Here is a tiny trained network, its code and every weight. The questions are about switching its units off for an input and a class, where a switched-off unit gives its printed mean instead of its output.

import numpy as np


def w(rows, s, z=0):
    codes = np.array(rows[::2]) - 128.0
    scale = np.full(codes.shape[1], s)
    scale[-1] = z or s
    return codes * scale


def f(y):
    return y / 2 * (1 + np.tanh(0.7978845608 * (y + 0.044715 * y**3)))


def log_softmax(a):
    a = a - a.max(-1, keepdims=True)
    return a - np.log(np.exp(a).sum(-1, keepdims=True))


def net(x, mask):
    res = np.array(x, float).reshape(1, 3) / 4 @ E
    y = f(res @ A[0][:, :-1].T + A[0][:, -1])
    res = res + np.where(mask, y, B[0][:, -1]) @ B[0][:, :-1]
    return log_softmax(res[-1] @ U[:, :-1].T + U[:, -1])


A, B = {}, {}
E = w([
[180,188,11,153],'x0',
[220,39,26,109],'x1',
[209,135,157,2],'x2',
],0.0093)
A[0] = w([
[180,117,167,66,149],'neuron 0',
[132,245,115,80,110],'neuron 1',
[114,111,120,108,125],'neuron 2',
[140,171,143,99,128],'neuron 3',
[105,148,113,189,49],'neuron 4',
[166,144,115,174,92],'neuron 5',
[106,124,131,130,106],'neuron 6',
[138,113,121,119,98],'neuron 7',
[124,113,118,139,129],'neuron 8',
[106,141,112,232,98],'neuron 9',
[157,90,86,104,47],'neuron 10',
[148,138,148,145,118],'neuron 11',
[152,89,82,99,43],'neuron 12',
[88,143,152,136,78],'neuron 13',
[96,171,156,129,164],'neuron 14',
[86,174,191,162,70],'neuron 15',
[153,155,141,131,123],'neuron 16',
[118,118,189,103,94],'neuron 17',
[139,138,60,167,39],'neuron 18',
[114,7,136,188,143],'neuron 19',
[124,76,138,134,113],'neuron 20',
[144,63,148,111,50],'neuron 21',
[132,59,145,168,139],'neuron 22',
[133,133,78,143,83],'neuron 23',
[151,219,139,101,129],'neuron 24',
[102,100,118,137,129],'neuron 25',
[145,111,144,142,109],'neuron 26',
[90,133,102,188,165],'neuron 27',
[108,82,194,100,201],'neuron 28',
[146,183,64,148,171],'neuron 29',
[99,64,114,145,136],'neuron 30',
[154,93,87,112,164],'neuron 31',
[164,89,150,36,12],'neuron 32',
[107,153,134,150,124],'neuron 33',
[96,94,178,81,97],'neuron 34',
[127,139,157,151,94],'neuron 35',
[135,168,78,142,132],'neuron 36',
[133,157,159,164,122],'neuron 37',
[131,134,125,151,111],'neuron 38',
[163,127,153,144,119],'neuron 39',
[131,127,143,125,117],'neuron 40',
],0.016,0.011)
B[0] = w([
[66,87,153,120,225],'neuron 0',
[82,234,136,137,195],'neuron 1',
[123,128,133,130,133],'neuron 2',
[96,164,130,135,158],'neuron 3',
[76,129,158,115,161],'neuron 4',
[156,103,129,127,149],'neuron 5',
[124,122,117,125,130],'neuron 6',
[121,117,138,131,131],'neuron 7',
[136,136,123,128,137],'neuron 8',
[90,56,160,111,217],'neuron 9',
[67,73,164,103,177],'neuron 10',
[131,129,140,126,125],'neuron 11',
[74,75,164,99,177],'neuron 12',
[163,100,111,134,162],'neuron 13',
[105,82,169,112,209],'neuron 14',
[204,89,72,147,215],'neuron 15',
[127,150,139,123,134],'neuron 16',
[72,106,154,113,177],'neuron 17',
[206,111,83,154,175],'neuron 18',
[153,254,104,131,232],'neuron 19',
[124,158,135,147,150],'neuron 20',
[148,146,111,157,152],'neuron 21',
[140,195,127,149,182],'neuron 22',
[160,98,124,135,161],'neuron 23',
[82,214,141,133,185],'neuron 24',
[136,148,118,121,146],'neuron 25',
[120,130,120,123,125],'neuron 26',
[174,78,111,122,221],'neuron 27',
[192,72,90,135,252],'neuron 28',
[70,92,153,112,239],'neuron 29',
[161,196,129,123,177],'neuron 30',
[178,121,108,149,227],'neuron 31',
[231,72,82,155,187],'neuron 32',
[109,92,124,121,162],'neuron 33',
[61,84,154,116,188],'neuron 34',
[135,105,124,126,140],'neuron 35',
[126,89,143,115,190],'neuron 36',
[128,96,136,113,162],'neuron 37',
[126,117,129,126,130],'neuron 38',
[120,121,131,127,127],'neuron 39',
[116,123,130,126,128],'neuron 40',
],0.027,0.011)
U = w([
[222,78,68,165,203],'0',
[68,67,176,124,2],'1',
[128,246,105,164,177],'2',
],0.012,0.00066)

Each question gives the input, the list of numbers given to net, and the class t.
The units are the neurons (one row each of A and B). Each row of codes is followed by its name. A weight is (code - 128) times the scale printed after its matrix; where a second scale follows, it is the last column's (A, B and U).
mask holds one flag per neuron, in row order. A switched-off neuron (its flag False) gives its mean, the last column of its row in B, instead of its output. The means were averaged over made-up inputs and are rounded, as every weight is.
A unit's drop is (log p(t) with every unit on - log p(t) with that unit switched off) / (log p(t) with every unit on - log p(t) with every unit switched off).
The circuit of an input: a set's keep is (log p(t) with only the set's units on - log p(t) with every unit switched off) / (log p(t) with every unit on - log p(t) with every unit switched off). Starting from the 12 units with the biggest drops (on a tie, the unit counted first), units are removed one at a time, each time the one whose removal leaves the highest keep (on an exact tie, the one counted first), for as long as the keep stays at least 0.8.
circuit, biggest first: the units of the circuit, biggest drop first
top k neurons: the k neurons with the biggest drops, biggest first
drop of u: that unit's drop, to one decimal
input [1,4,6], class 1: top 2 neurons : neuron 0; neuron 15
input [3,-8,8], class 2: circuit, biggest first : neuron 1
input [7,7,6], class 1: top 2 neurons : neuron 10; neuron 12
input [3,-1,-6], class 1: top 2 neurons : neuron 9; neuron 28
input [6,0,-5], class 1: top 3 neurons : neuron 29; neuron 9; neuron 15
input [-1,0,-7], class 0: top 4 neurons : neuron 27; neuron 9; neuron 1; neuron 24
input [3,1,7], class 1: top 2 neurons : neuron 19; neuron 0
input [-1,-4,-1], class 0: top 2 neurons : neuron 15; neuron 29
input [7,8,7], class 1: top 2 neurons : neuron 10; neuron 12
input [-2,0,-4], class 0: top 3 neurons : neuron 1; neuron 24; neuron 27
input [-5,1,3], class 0: top 2 neurons : neuron 28; neuron 32
input [8,-1,-2], class 1: drop of neuron 29 : 0.9
input [-3,-6,-3], class 0: drop of neuron 15 : 1.3
input [-5,-5,-3], class 0: circuit, biggest first : neuron 15
input [-2,3,-7], class 2: drop of neuron 19 : 0.1
input [-6,0,-6], class 0: drop of neuron 28 : 0.6
